[[129 105]
 [121 149]
 [126 124]
 [133 148]
 [121 137]
 [133 105]]
->
[[105 129]
 [149 121]
 [124 126]
 [148 133]
 [137 121]
 [105 133]]

[[137 102]
 [111 141]
 [119 110]
 [114 132]
 [136 138]
 [152 147]
 [116 116]
 [136 111]
 [128 133]]
->
[[102 137]
 [141 111]
 [110 119]
 [132 114]
 [138 136]
 [147 152]
 [116 116]
 [111 136]
 [133 128]]

[[133 123]
 [154 103]
 [150 107]]
->
[[123 133]
 [103 154]
 [107 150]]

[[143 115]
 [123 134]
 [142 113]
 [152 103]
 [119 137]
 [105 151]]
->
[[115 143]
 [134 123]
 [113 142]
 [103 152]
 [137 119]
 [151 105]]

[[123 115]
 [121 119]
 [123 126]
 [132  99]
 [114 120]
 [124 122]
 [126 128]
 [126 118]
 [124 128]
 [119 126]]
->
[[115 123]
 [119 121]
 [126 123]
 [ 99 132]
 [120 114]
 [122 124]
 [128 126]
 [118 126]
 [128 124]
 [126 119]]

[[132 145]
 [123 120]
 [130 130]
 [131 142]
 [123 117]
 [115 104]
 [130 133]
 [142 154]
 [139 154]
 [124 125]]
->
[[145 132]
 [120 123]
 [130 130]
 [142 131]
 [117 123]
 [104 115]
 [133 130]
 [154 142]
 [154 139]
 [125 124]]

[[139 148]
 [106 121]
 [122 131]
 [126 109]
 [140 147]
 [139 142]
 [122 132]
 [131 134]
 [149 133]
 [132 116]
 [142 148]
 [124 114]]
->
[[148 139]
 [121 106]
 [131 122]
 [109 126]
 [147 140]
 [142 139]
 [132 122]
 [134 131]
 [133 149]
 [116 132]
 [148 142]
 [114 124]]

[[112 121]
 [115 127]
 [108 117]
 [157 140]]
->
[[121 112]
 [127 115]
 [117 108]
 [140 157]]

[[136 133]
 [134 102]]
->
[[133 136]
 [102 134]]
---
[[116 130 110 122 122 117 131 131 117 130 111 123 124 132]
 [134 128 141 130 130 136 127 127 136 127 138 130 129 127]
 [140 125 149 132 133 141 126 125 141 126 146 131 133 127]
 [143 126 150 136 136 143 126 125 143 126 148 135 136 126]
 [136 127 140 133 133 135 126 126 135 127 138 133 131 125]
 [148 126 157 140 140 148 125 125 148 126 154 138 139 126]]
->
[[116 130 110 122 122 117 131 131 117 130 111 123 124 132]
 [134 128 141 130 130 136 127 127 136 127 138 130 129 127]
 [136 127 140 133 133 135 126 126 135 127 138 133 131 125]
 [140 125 149 132 133 141 126 125 141 126 146 131 133 127]
 [143 126 150 136 136 143 126 125 143 126 148 135 136 126]
 [148 126 157 140 140 148 125 125 148 126 154 138 139 126]]

[[133 120 130 134 136 135 140]
 [131 130 124 130 130 127 127]
 [124 127 128 133 131 129 133]
 [125 131 128 138 132 118 132]
 [136 117 112 146 146 135 150]
 [135 119 134 136 137 137 140]]
->
[[124 127 128 133 131 129 133]
 [125 131 128 138 132 118 132]
 [131 130 124 130 130 127 127]
 [133 120 130 134 136 135 140]
 [135 119 134 136 137 137 140]
 [136 117 112 146 146 135 150]]

[[118 125]
 [146 113]
 [141 153]]
->
[[118 125]
 [141 153]
 [146 113]]

[[145 122 134 130 129 133]
 [135 120 126 147 138 120]
 [114 126 151 131 136 116]
 [124 132 110 105 129 135]
 [118 122 111 122 122 136]
 [131 119 128 136 135 125]
 [134 139 119 129 118 132]
 [138 143 133 112 122 133]
 [125 125 129 131 119 134]
 [120 111 135 130 127 133]]
->
[[114 126 151 131 136 116]
 [118 122 111 122 122 136]
 [120 111 135 130 127 133]
 [124 132 110 105 129 135]
 [125 125 129 131 119 134]
 [131 119 128 136 135 125]
 [134 139 119 129 118 132]
 [135 120 126 147 138 120]
 [138 143 133 112 122 133]
 [145 122 134 130 129 133]]

[[118 122 122 123 127 124 135 124 133 128 132 127 140 125 121]
 [139 123 116 112 128 122 129 119 131 135 134 120 150 132 127]
 [116 132 121 104 137 119 125 116 134 138 128 124 149 119 124]]
->
[[116 132 121 104 137 119 125 116 134 138 128 124 149 119 124]
 [118 122 122 123 127 124 135 124 133 128 132 127 140 125 121]
 [139 123 116 112 128 122 129 119 131 135 134 120 150 132 127]]

[[122 138 143 141 135 155 134 133 123 106 117]
 [126 144 132 134 152 152 135 131 106 122 124]
 [129 131 149 128 132 152 136 144 127 129 130]
 [128 124 142 143 153 147 139 151 115 113 133]]
->
[[122 138 143 141 135 155 134 133 123 106 117]
 [126 144 132 134 152 152 135 131 106 122 124]
 [128 124 142 143 153 147 139 151 115 113 133]
 [129 131 149 128 132 152 136 144 127 129 130]]

[[119 140 130 113 126 152 130 118 148]
 [118 140 132 117 125 150 130 114 145]
 [120 144 132 116 124 153 127 116 145]
 [142 126 126 131 134 123 134 122 129]]
->
[[118 140 132 117 125 150 130 114 145]
 [119 140 130 113 126 152 130 118 148]
 [120 144 132 116 124 153 127 116 145]
 [142 126 126 131 134 123 134 122 129]]

[[138 121 124 132 130 127 117 121]
 [129 123 136 135 120 136 129 123]
 [130 112 153 150 103 154 131 112]
 [127 128 128 128 128 128 128 128]]
->
[[127 128 128 128 128 128 128 128]
 [129 123 136 135 120 136 129 123]
 [130 112 153 150 103 154 131 112]
 [138 121 124 132 130 127 117 121]]
